Below are the code and all the weights of a small trained network. Each question names an input and a class and asks about switching units off, where a switched-off unit gives its printed mean instead of its output.

import numpy as np


def w(rows, s, z=0):
    codes = np.array(rows[::2]) - 128.0
    scale = np.full(codes.shape[1], s)
    scale[-1] = z or s
    return codes * scale


def f(y):
    return np.maximum(y, 0)


def log_softmax(a):
    a = a - a.max(-1, keepdims=True)
    return a - np.log(np.exp(a).sum(-1, keepdims=True))


def net(x, mask):
    res = np.array(x, float).reshape(1, 5) / 4 @ E
    y = f(res @ A[0][:, :-1].T + A[0][:, -1])
    res = res + np.where(mask, y, B[0][:, -1]) @ B[0][:, :-1]
    return log_softmax(res[-1] @ U[:, :-1].T + U[:, -1])


A, B = {}, {}
E = w([
[163,185,91,200,157,158,124,63,92,54,171,10],'x0',
[132,244,33,132,126,2,182,157,199,140,210,229],'x1',
[134,106,185,111,185,105,232,179,217,117,96,99],'x2',
[106,167,219,240,190,132,118,56,105,220,113,132],'x3',
[222,138,63,162,172,206,102,247,94,215,113,86],'x4',
],0.0088)
A[0] = w([
[79,190,212,228,156,122,138,104,108,208,140,151,45],'n1',
[109,189,28,199,125,15,147,128,199,144,163,179,23],'n2',
[91,42,135,136,111,120,125,75,144,120,138,126,42],'n3',
[159,149,91,133,23,108,2,68,25,154,205,137,62],'n4',
[140,157,147,123,210,172,209,126,183,74,164,68,214],'n5',
[153,74,74,58,58,164,142,155,165,38,223,124,37],'n6',
[81,104,149,95,109,137,141,177,138,181,56,223,26],'n7',
[67,141,182,154,85,88,136,58,142,49,167,157,3],'n8',
[180,184,125,142,148,164,116,204,67,177,124,111,51],'n9',
],0.0086,0.003)
B[0] = w([
[138,184,110,6,62,64,94,186,61,118,147,59,194],'n1',
[81,89,191,134,218,201,71,138,125,91,124,64,251],'n2',
[132,69,112,154,171,192,161,181,122,163,151,129,164],'n3',
[187,152,185,117,124,106,102,80,254,128,129,127,217],'n4',
[112,190,104,118,94,133,119,59,217,156,89,165,198],'n5',
[116,194,105,114,79,121,148,182,87,161,141,36,208],'n6',
[91,246,111,242,92,130,141,93,131,148,35,161,192],'n7',
[194,124,56,185,211,180,187,189,107,201,199,152,202],'n8',
[112,68,112,202,188,106,183,170,96,180,156,197,186],'n9',
],0.0092,0.016)
U = w([
[165,83,103,160,165,147,184,181,125,167,210,176,38],'0',
[134,154,121,62,85,93,120,177,89,124,153,91,50],'1',
[83,59,193,140,164,217,86,133,125,102,103,89,169],'2',
[161,130,166,106,126,94,148,122,254,144,117,156,85],'3',
[133,170,92,206,122,130,117,73,126,101,115,126,254],'4',
[132,114,132,123,132,105,149,121,136,81,139,151,218],'5',
],0.013,0.0043)

Each question gives the input, the list of numbers given to net, and the class t.
The units are the neurons (one row each of A and B). Each row of codes is followed by its name. A weight is (code - 128) times the scale printed after its matrix; where a second scale follows, it is the last column's (A, B and U).
mask holds one flag per neuron, in row order. A switched-off neuron (its flag False) gives its mean, the last column of its row in B, instead of its output. The means were averaged over made-up inputs and are rounded, as every weight is.
A unit's drop is (log p(t) with every unit on - log p(t) with that unit switched off) / (log p(t) with every unit on - log p(t) with every unit switched off).
The circuit of an input: a set's keep is (log p(t) with only the set's units on - log p(t) with every unit switched off) / (log p(t) with every unit on - log p(t) with every unit switched off). Starting from all 9 units, units are removed one at a time, each time the one whose removal leaves the highest keep (on an exact tie, the one counted first), for as long as the keep stays at least 0.8.
circuit, biggest first: the units of the circuit, biggest drop first
unit that matters most: the unit with the biggest drop
k most important neurons: the k neurons with the biggest drops, biggest first
drop of u: that unit's drop, to one decimal
input [4,-4,4,5,-3], class 1: 2 most important neurons => n1, n2
input [6,-5,-4,8,7], class 1: circuit, biggest first => n1
input [2,1,6,-6,1], class 1: 4 most important neurons => n6, n4, n7, n9
input [0,-6,-6,-8,-2], class 1: 2 most important neurons => n6, n2
input [-7,5,3,-4,-3], class 4: circuit, biggest first => n7, n4
input [2,1,-4,-3,1], class 3: 2 most important neurons => n4, n1
input [3,-1,-2,5,2], class 1: 2 most important neurons => n1, n2
input [-1,-6,5,-2,-7], class 0: circuit, biggest first => n2, n8
input [8,-7,2,0,-6], class 4: 2 most important neurons => n2, n5
input [-7,-6,1,-5,1], class 4: 3 most important neurons => n7, n2, n1
input [4,-4,4,-3,4], class 0: 2 most important neurons => n2, n4
input [-6,3,3,-2,-4], class 4: 2 most important neurons => n7, n4
input [-7,6,-6,-2,-3], class 4: 2 most important neurons => n7, n2
input [4,-7,3,1,-8], class 0: circuit, biggest first => n8, n2
input [2,6,-7,2,-2], class 3: circuit, biggest first => n4
input [2,-3,-5,2,4], class 3: circuit, biggest first => n4, n2
input [-8,1,-3,-6,-3], class 4: drop of n7 => 1.3
input [-5,-7,4,-7,-2], class 1: drop of n4 => 0.1
input [-5,-3,-3,-1,-8], class 0: drop of n8 => 0.3
input [-2,2,2,-2,1], class 5: unit that matters most => n4
